Below is a small trained network, with its code and all its weights. Each question gives an input and a class and asks what happens when units are switched off, that is, made to give their printed mean instead of their output.

import numpy as np


def w(rows, s, z=0):
    codes = np.array(rows[::2]) - 128.0
    scale = np.full(codes.shape[1], s)
    scale[-1] = z or s
    return codes * scale


def f(y):
    return y / 2 * (1 + np.tanh(0.7978845608 * (y + 0.044715 * y**3)))


def log_softmax(a):
    a = a - a.max(-1, keepdims=True)
    return a - np.log(np.exp(a).sum(-1, keepdims=True))


def net(x, mask):
    res = np.array(x, float).reshape(1, 3) / 4 @ E
    y = f(res @ A[0][:, :-1].T + A[0][:, -1])
    res = res + np.where(mask, y, B[0][:, -1]) @ B[0][:, :-1]
    return log_softmax(res[-1] @ U[:, :-1].T + U[:, -1])


A, B = {}, {}
E = w([
[97,10,79,59,250,157,108,74],'x0',
[213,134,58,172,115,255,94,107],'x1',
[171,166,28,82,129,73,98,151],'x2',
],0.0089)
A[0] = w([
[151,169,158,151,108,122,142,136,6],'n1',
[174,197,108,175,111,218,125,130,85],'n2',
[128,111,180,139,122,156,136,129,16],'n3',
[118,173,202,131,130,17,141,134,32],'n4',
[138,224,153,167,76,120,123,143,72],'n5',
[123,142,248,175,114,177,136,129,126],'n6',
[163,204,44,124,112,49,114,143,48],'n7',
[140,142,115,141,124,163,124,129,1],'n8',
],0.017,0.0062)
B[0] = w([
[66,104,112,113,196,132,105,96,172],'n1',
[95,88,151,116,77,94,121,143,242],'n2',
[25,174,15,103,161,126,61,117,149],'n3',
[99,83,136,120,74,113,106,140,235],'n4',
[168,87,136,123,190,148,119,125,251],'n5',
[144,197,104,138,121,137,154,124,239],'n6',
[120,204,100,141,126,141,152,116,224],'n7',
[3,119,63,113,125,139,43,116,141],'n8',
],0.032,0.015)
U = w([
[68,104,116,96,73,125,90,157,80],'0',
[96,241,60,114,146,171,126,117,58],'1',
[116,79,117,96,253,183,87,110,106],'2',
[231,162,191,139,68,128,197,195,253],'3',
],0.014,0.013)

Each question gives the input, the list of numbers given to net, and the class t.
The units are the neurons (one row each of A and B). Each row of codes is followed by its name. A weight is (code - 128) times the scale printed after its matrix; where a second scale follows, it is the last column's (A, B and U).
mask holds one flag per neuron, in row order. A switched-off neuron (its flag False) gives its mean, the last column of its row in B, instead of its output. The means were averaged over made-up inputs and are rounded, as every weight is.
A unit's drop is (log p(t) with every unit on - log p(t) with that unit switched off) / (log p(t) with every unit on - log p(t) with every unit switched off).
The circuit of an input: a set's keep is (log p(t) with only the set's units on - log p(t) with every unit switched off) / (log p(t) with every unit on - log p(t) with every unit switched off). Starting from all 8 units, units are removed one at a time, each time the one whose removal leaves the highest keep (on an exact tie, the one counted first), for as long as the keep stays at least 0.8.
units of the circuit, in order: the units of the circuit, biggest drop first
most important unit: the unit with the biggest drop
top k neurons: the k neurons with the biggest drops, biggest first
drop when u is switched off: that unit's drop, to one decimal
input [-8,8,-7], class 0: top 4 neurons -> [n2; n6; n7; n8]
input [1,-4,-7], class 1: most important unit -> n6
input [-4,0,-3], class 2: top 2 neurons -> [n7; n5]
input [-8,1,-6], class 2: top 2 neurons -> [n5; n1]
input [-7,-5,3], class 2: top 2 neurons -> [n5; n2]
input [2,5,-3], class 0: units of the circuit, in order -> [n5; n7]
input [-6,7,-7], class 0: top 3 neurons -> [n2; n7; n8]
input [1,4,1], class 0: units of the circuit, in order -> [n6; n5]
input [-5,-6,-8], class 1: top 3 neurons -> [n6; n2; n3]
input [-2,-3,3], class 3: units of the circuit, in order -> [n3; n1]
input [-4,2,-1], class 2: top 4 neurons -> [n5; n4; n1; n7]
input [2,-2,1], class 3: top 3 neurons -> [n5; n1; n3]
input [5,1,5], class 1: top 4 neurons -> [n5; n2; n4; n1]
input [0,-3,5], class 1: top 2 neurons -> [n2; n7]
input [-4,4,3], class 0: most important unit -> n2
input [-6,-2,0], class 2: top 2 neurons -> [n5; n1]
input [-3,-1,-4], class 1: top 2 neurons -> [n6; n2]
input [-7,7,-3], class 0: top 3 neurons -> [n2; n8; n6]
input [-8,1,6], class 2: top 2 neurons -> [n5; n6]
input [3,-1,5], class 1: top neuron -> [n5]
input [-3,-5,7], class 1: drop when n2 is switched off -> 2.8
input [-3,1,-4], class 1: drop when n6 is switched off -> 4.0
input [-7,4,-4], class 2: drop when n8 is switched off -> 0.0
input [-7,6,2], class 2: drop when n5 is switched off -> 2.3
